Here is a tiny trained network, its code and every weight. The questions are about switching its units off for an input and a class, where a switched-off unit gives its printed mean instead of its output.

import numpy as np


def w(rows, s, z=0):
    codes = np.array(rows[::2]) - 128.0
    scale = np.full(codes.shape[1], s)
    scale[-1] = z or s
    return codes * scale


def f(y):
    return y / 2 * (1 + np.tanh(0.7978845608 * (y + 0.044715 * y**3)))


def log_softmax(a):
    a = a - a.max(-1, keepdims=True)
    return a - np.log(np.exp(a).sum(-1, keepdims=True))


def net(x, mask):
    res = np.array(x, float).reshape(1, 3) / 4 @ E
    y = f(res @ A[0][:, :-1].T + A[0][:, -1])
    res = res + np.where(mask, y, B[0][:, -1]) @ B[0][:, :-1]
    return log_softmax(res[-1] @ U[:, :-1].T + U[:, -1])


A, B = {}, {}
E = w([
[117,74,123,41,207,194,112,149,197,99,158],'x0',
[175,112,206,115,138,169,167,134,170,176,81],'x1',
[73,128,140,109,222,143,216,4,131,204,139],'x2',
],0.011)
A[0] = w([
[178,80,69,145,22,150,56,201,129,124,70,252],'neuron 1',
[95,253,153,185,150,99,161,18,97,246,74,232],'neuron 2',
[138,116,178,133,87,129,91,201,96,67,161,33],'neuron 3',
[44,196,60,132,116,119,210,166,114,176,204,249],'neuron 4',
[170,172,215,98,191,232,222,93,152,213,93,216],'neuron 5',
[115,116,151,88,100,225,180,38,117,146,127,17],'neuron 6',
[122,66,118,21,240,181,94,183,199,52,120,144],'neuron 7',
[72,85,120,59,136,148,104,113,205,110,137,12],'neuron 8',
[101,213,168,198,68,81,224,174,67,177,97,9],'neuron 9',
[120,203,52,151,50,83,73,39,124,127,211,246],'neuron 10',
[117,122,74,85,172,41,177,32,65,140,193,27],'neuron 11',
],0.0068,0.0029)
B[0] = w([
[131,186,31,137,172,63,86,105,124,178,157,253],'neuron 1',
[108,134,119,132,151,54,70,57,177,189,174,239],'neuron 2',
[184,197,138,95,121,98,84,98,92,152,167,188],'neuron 3',
[116,141,110,89,195,104,78,128,171,204,125,180],'neuron 4',
[104,170,58,150,84,56,22,180,171,109,143,228],'neuron 5',
[183,177,102,131,49,173,149,220,109,158,123,164],'neuron 6',
[98,86,25,230,86,91,63,1,123,154,74,242],'neuron 7',
[142,83,147,181,56,72,129,101,17,138,125,163],'neuron 8',
[71,97,150,200,93,96,156,89,44,204,93,192],'neuron 9',
[60,130,129,192,142,74,101,106,165,128,82,216],'neuron 10',
[235,187,61,118,119,84,89,190,99,207,158,186],'neuron 11',
],0.0074,0.012)
U = w([
[119,34,110,201,37,93,121,55,102,146,73,167],'0',
[106,135,103,102,139,49,23,185,197,99,77,252],'1',
[229,192,62,59,74,93,56,194,132,141,246,92],'2',
[94,163,69,139,99,106,206,106,190,123,147,174],'3',
[44,81,200,153,169,253,231,184,104,157,124,4],'4',
[92,23,162,2,108,157,237,194,49,71,153,4],'5',
[73,123,173,70,158,204,215,146,76,64,106,4],'6',
],0.0061,0.0029)

Each question gives the input, the list of numbers given to net, and the class t.
The units are the neurons (one row each of A and B). Each row of codes is followed by its name. A weight is (code - 128) times the scale printed after its matrix; where a second scale follows, it is the last column's (A, B and U).
mask holds one flag per neuron, in row order. A switched-off neuron (its flag False) gives its mean, the last column of its row in B, instead of its output. The means were averaged over made-up inputs and are rounded, as every weight is.
A unit's drop is (log p(t) with every unit on - log p(t) with that unit switched off) / (log p(t) with every unit on - log p(t) with every unit switched off).
The circuit of an input: a set's keep is (log p(t) with only the set's units on - log p(t) with every unit switched off) / (log p(t) with every unit on - log p(t) with every unit switched off). Starting from all 11 units, units are removed one at a time, each time the one whose removal leaves the highest keep (on an exact tie, the one counted first), for as long as the keep stays at least 0.8.
units of the circuit, in order: the units of the circuit, biggest drop first
unit that matters most: the unit with the biggest drop
top k neurons: the k neurons with the biggest drops, biggest first
drop when u is switched off: that unit's drop, to one decimal
input [-3,-6,5], class 1: units of the circuit, in order	[neuron 10; neuron 4]
input [0,6,8], class 2: unit that matters most	neuron 6
input [-5,-8,7], class 1: top 2 neurons	[neuron 10; neuron 4]
input [6,-4,3], class 0: top 2 neurons	[neuron 7; neuron 8]
input [-3,6,7], class 2: units of the circuit, in order	[neuron 6; neuron 5]
input [-1,7,6], class 1: top 4 neurons	[neuron 5; neuron 3; neuron 1; neuron 2]
input [5,-3,-4], class 0: units of the circuit, in order	[neuron 7; neuron 5]
input [2,7,5], class 1: top 2 neurons	[neuron 5; neuron 11]
input [2,-2,1], class 3: top 2 neurons	[neuron 5; neuron 9]
input [-4,4,-7], class 2: top 4 neurons	[neuron 7; neuron 1; neuron 3; neuron 10]
input [-7,-8,7], class 1: top 4 neurons	[neuron 4; neuron 11; neuron 10; neuron 7]
input [1,7,6], class 1: top 4 neurons	[neuron 5; neuron 3; neuron 1; neuron 11]
input [0,0,4], class 2: top 2 neurons	[neuron 7; neuron 10]
input [1,-6,8], class 2: unit that matters most	neuron 11
input [-1,1,-2], class 3: top 2 neurons	[neuron 5; neuron 11]
input [0,-3,6], class 2: top 2 neurons	[neuron 11; neuron 7]
input [2,2,-1], class 3: drop when neuron 5 is switched off	0.2
input [5,-2,0], class 0: drop when neuron 2 is switched off	0.0
input [-1,1,7], class 2: drop when neuron 11 is switched off	0.1
input [-3,-5,4], class 1: unit that matters most	neuron 10
